Here is a tiny trained network, its code and every weight. The questions are about switching its units off for an input and a class, where a switched-off unit gives its printed mean instead of its output.

import numpy as np


def w(rows, s, z=0):
    codes = np.array(rows[::2]) - 128.0
    scale = np.full(codes.shape[1], s)
    scale[-1] = z or s
    return codes * scale


def f(y):
    return y / 2 * (1 + np.tanh(0.7978845608 * (y + 0.044715 * y**3)))


def log_softmax(a):
    a = a - a.max(-1, keepdims=True)
    return a - np.log(np.exp(a).sum(-1, keepdims=True))


def net(x, mask):
    res = np.array(x, float).reshape(1, 4) / 4 @ E
    y = f(res @ A[0][:, :-1].T + A[0][:, -1])
    res = res + np.where(mask, y, B[0][:, -1]) @ B[0][:, :-1]
    return log_softmax(res[-1] @ U[:, :-1].T + U[:, -1])


A, B = {}, {}
E = w([
[174,142,74,248,207,137,180,79,118],'x0',
[69,129,62,81,195,157,188,149,175],'x1',
[218,146,175,123,144,88,188,192,200],'x2',
[75,91,150,125,117,31,90,62,212],'x3',
],0.012)
A[0] = w([
[79,172,142,151,102,163,92,76,99,120],'N0',
[80,152,33,77,145,131,111,73,94,131],'N1',
[113,75,178,83,67,116,113,160,147,89],'N2',
[181,116,164,122,137,88,149,176,164,61],'N3',
[145,148,108,185,170,87,166,75,121,141],'N4',
[149,165,111,79,156,171,196,148,254,153],'N5',
[150,176,100,197,153,120,118,96,151,5],'N6',
[90,134,166,75,97,109,126,170,107,47],'N7',
[218,142,198,170,74,73,87,115,89,37],'N8',
[144,142,88,149,96,126,110,175,92,155],'N9',
[100,90,100,118,92,128,124,65,75,38],'N10',
[94,90,106,121,80,56,133,48,205,59],'N11',
[191,175,207,161,91,109,156,152,178,139],'N12',
[170,141,173,127,138,75,165,152,164,102],'N13',
[103,148,152,68,96,140,134,128,151,149],'N14',
[143,58,117,111,130,70,109,88,154,129],'N15',
[156,166,123,109,104,243,142,203,85,108],'N16',
],0.011,0.0021)
B[0] = w([
[167,119,216,181,124,186,91,73,105,193],'N0',
[73,85,152,180,123,215,135,49,130,216],'N1',
[124,202,88,59,91,94,131,109,76,209],'N2',
[176,146,182,144,194,193,131,70,143,196],'N3',
[123,151,24,36,52,50,203,30,79,218],'N4',
[26,49,171,119,101,200,104,117,65,237],'N5',
[156,190,146,42,112,61,171,94,141,193],'N6',
[149,194,106,5,62,100,169,64,96,187],'N7',
[4,32,79,175,73,141,135,230,1,224],'N8',
[136,126,133,216,156,77,138,235,167,163],'N9',
[130,170,227,181,121,188,88,43,110,188],'N10',
[198,109,60,196,161,121,67,241,246,233],'N11',
[93,147,203,141,79,194,94,44,134,218],'N12',
[194,113,166,188,118,188,97,101,116,199],'N13',
[142,152,100,93,72,85,172,92,55,182],'N14',
[203,153,51,196,183,144,69,240,141,189],'N15',
[175,195,69,218,196,79,90,229,184,249],'N16',
],0.0071,0.013)
U = w([
[154,131,223,156,113,229,113,75,161,85],'0',
[187,172,100,170,154,103,104,200,213,68],'1',
[145,197,117,84,76,43,195,77,127,81],'2',
[24,9,133,143,101,167,154,162,106,252],'3',
],0.011,0.0028)

Each question gives the input, the list of numbers given to net, and the class t.
The units are the neurons (one row each of A and B). Each row of codes is followed by its name. A weight is (code - 128) times the scale printed after its matrix; where a second scale follows, it is the last column's (A, B and U).
mask holds one flag per neuron, in row order. A switched-off neuron (its flag False) gives its mean, the last column of its row in B, instead of its output. The means were averaged over made-up inputs and are rounded, as every weight is.
A unit's drop is (log p(t) with every unit on - log p(t) with that unit switched off) / (log p(t) with every unit on - log p(t) with every unit switched off).
The circuit of an input: a set's keep is (log p(t) with only the set's units on - log p(t) with every unit switched off) / (log p(t) with every unit on - log p(t) with every unit switched off). Starting from the 12 units with the biggest drops (on a tie, the unit counted first), units are removed one at a time, each time the one whose removal leaves the highest keep (on an exact tie, the one counted first), for as long as the keep stays at least 0.8.
units of the circuit, in order: the units of the circuit, biggest drop first
most important unit: the unit with the biggest drop
top k neurons: the k neurons with the biggest drops, biggest first
drop when u is switched off: that unit's drop, to one decimal
input [4,-5,-3,-4], class 3: units of the circuit, in order : [N8]
input [2,7,6,4], class 3: top 3 neurons : [N5 N10 N0]
input [-6,1,3,6], class 1: top 3 neurons : [N11 N15 N4]
input [7,-5,5,-2], class 2: top 2 neurons : [N4 N6]
input [-3,-3,8,3], class 0: top 2 neurons : [N3 N12]
input [-2,-5,4,2], class 3: top 3 neurons : [N8 N10 N0]
input [6,-6,8,-4], class 0: top 3 neurons : [N12 N3 N13]
input [-5,-7,-2,5], class 3: top 4 neurons : [N8 N16 N4 N6]
input [-2,-8,5,-8], class 1: top 2 neurons : [N16 N5]
input [-6,3,-6,-1], class 0: top 2 neurons : [N1 N4]
input [2,6,2,-5], class 3: top 4 neurons : [N5 N11 N15 N6]
input [-4,-6,2,7], class 1: top 3 neurons : [N11 N15 N5]
input [0,6,-8,0], class 0: top 2 neurons : [N8 N10]
input [-4,3,3,-6], class 1: most important unit : N16
input [-8,8,-5,4], class 2: drop when N7 is switched off : 0.9
input [-7,3,3,4], class 2: drop when N2 is switched off : 0.1
input [-2,3,7,5], class 0: drop when N1 is switched off : 0.0
